Below is a small trained network, with its code and all its weights. Each question gives an input and a class and asks what happens when units are switched off, that is, made to give their printed mean instead of their output.

import numpy as np


def w(rows, s, z=0):
    codes = np.array(rows[::2]) - 128.0
    scale = np.full(codes.shape[1], s)
    scale[-1] = z or s
    return codes * scale


def f(y):
    return np.maximum(y, 0)


def log_softmax(a):
    a = a - a.max(-1, keepdims=True)
    return a - np.log(np.exp(a).sum(-1, keepdims=True))


def net(x, mask):
    res = np.array(x, float).reshape(1, 3) / 4 @ E
    y = f(res @ A[0][:, :-1].T + A[0][:, -1])
    res = res + np.where(mask, y, B[0][:, -1]) @ B[0][:, :-1]
    return log_softmax(res[-1] @ U[:, :-1].T + U[:, -1])


A, B = {}, {}
E = w([
[177,114,213,197,234],'x0',
[2,157,199,97,173],'x1',
[197,186,241,40,100],'x2',
],0.0083)
A[0] = w([
[78,111,63,181,165,95],'n0',
[176,153,99,166,87,26],'n1',
[126,203,76,89,66,49],'n2',
[96,123,67,165,149,27],'n3',
[239,246,176,69,91,44],'n4',
[47,109,127,81,182,7],'n5',
[123,84,135,218,206,184],'n6',
[167,101,195,225,194,63],'n7',
[197,221,168,49,124,68],'n8',
[59,154,146,93,165,40],'n9',
[72,145,80,48,74,2],'n10',
[155,112,174,215,245,161],'n11',
[98,6,84,172,146,14],'n12',
[234,98,78,127,109,18],'n13',
[254,52,112,146,103,21],'n14',
[142,179,212,53,100,27],'n15',
[42,154,156,102,174,162],'n16',
[82,95,70,130,71,115],'n17',
[29,91,172,72,177,33],'n18',
[70,125,65,152,56,114],'n19',
[62,117,39,215,156,35],'n20',
[82,77,99,198,135,64],'n21',
[80,110,85,45,15,189],'n22',
[64,173,167,135,131,208],'n23',
[206,113,77,108,146,38],'n24',
[82,142,72,70,43,64],'n25',
[41,138,187,152,148,84],'n26',
[161,48,192,190,184,64],'n27',
[220,14,54,163,103,28],'n28',
[130,167,196,101,31,229],'n29',
[246,182,105,90,119,56],'n30',
[121,85,56,191,177,42],'n31',
[177,78,101,175,95,115],'n32',
],0.0094,0.004)
B[0] = w([
[95,192,111,64,197,198],'n0',
[69,64,135,157,80,154],'n1',
[171,103,180,136,152,173],'n2',
[83,169,152,57,213,164],'n3',
[57,194,108,67,187,249],'n4',
[82,57,106,124,50,168],'n5',
[186,189,164,142,154,230],'n6',
[189,123,214,116,139,220],'n7',
[78,208,127,54,195,226],'n8',
[80,38,79,185,64,171],'n9',
[155,79,216,159,102,175],'n10',
[215,85,171,179,192,254],'n11',
[55,175,127,49,160,186],'n12',
[55,50,109,180,48,188],'n13',
[68,63,90,165,62,203],'n14',
[52,198,116,94,176,211],'n15',
[126,66,57,174,92,211],'n16',
[208,176,207,147,172,179],'n17',
[66,69,69,152,31,193],'n18',
[184,143,156,103,196,185],'n19',
[75,184,121,45,206,210],'n20',
[84,181,121,72,202,186],'n21',
[254,121,212,151,124,228],'n22',
[130,112,57,207,61,202],'n23',
[90,82,108,168,95,165],'n24',
[199,101,200,144,135,190],'n25',
[103,67,77,193,74,194],'n26',
[194,68,173,150,170,204],'n27',
[68,53,110,172,101,206],'n28',
[165,195,116,97,146,229],'n29',
[62,120,98,142,114,202],'n30',
[85,155,121,93,200,191],'n31',
[96,68,51,154,91,180],'n32',
],0.0078,0.0094)
U = w([
[46,173,138,66,205,107],'0',
[214,73,254,167,152,77],'1',
[35,22,76,189,53,3],'2',
[191,131,119,165,154,222],'3',
],0.0082,0.0044)

Each question gives the input, the list of numbers given to net, and the class t.
The units are the neurons (one row each of A and B). Each row of codes is followed by its name. A weight is (code - 128) times the scale printed after its matrix; where a second scale follows, it is the last column's (A, B and U).
mask holds one flag per neuron, in row order. A switched-off neuron (its flag False) gives its mean, the last column of its row in B, instead of its output. The means were averaged over made-up inputs and are rounded, as every weight is.
A unit's drop is (log p(t) with every unit on - log p(t) with that unit switched off) / (log p(t) with every unit on - log p(t) with every unit switched off).
The circuit of an input: a set's keep is (log p(t) with only the set's units on - log p(t) with every unit switched off) / (log p(t) with every unit on - log p(t) with every unit switched off). Starting from the 12 units with the biggest drops (on a tie, the unit counted first), units are removed one at a time, each time the one whose removal leaves the highest keep (on an exact tie, the one counted first), for as long as the keep stays at least 0.8.
units of the circuit, in order: the units of the circuit, biggest drop first
top k neurons: the k neurons with the biggest drops, biggest first
drop of u: that unit's drop, to one decimal
input [6,6,-4], class 1: units of the circuit, in order -> [n11]
input [2,-4,4], class 0: units of the circuit, in order -> [n4, n22]
input [-8,8,5], class 1: top 3 neurons -> [n22, n25, n10]
input [-2,2,3], class 3: top 3 neurons -> [n20, n12, n0]
input [6,-1,-7], class 0: top 2 neurons -> [n20, n12]
input [6,-7,1], class 2: top 2 neurons -> [n14, n13]
input [-7,3,-7], class 0: top 2 neurons -> [n20, n0]
input [-7,-7,3], class 1: top 4 neurons -> [n22, n25, n2, n17]
input [-5,6,-1], class 2: top 2 neurons -> [n18, n11]
input [6,1,-5], class 1: top 2 neurons -> [n11, n4]
input [-8,-8,3], class 1: top 2 neurons -> [n22, n25]
input [-7,-7,1], class 1: top 3 neurons -> [n22, n25, n17]
input [7,-4,7], class 0: top 4 neurons -> [n4, n8, n22, n15]
input [-4,-6,7], class 0: units of the circuit, in order -> [n4]
input [0,2,1], class 3: drop of n4 -> 0.2
input [-7,3,-8], class 0: drop of n20 -> 0.3
input [-6,-5,-7], class 0: drop of n20 -> 0.2
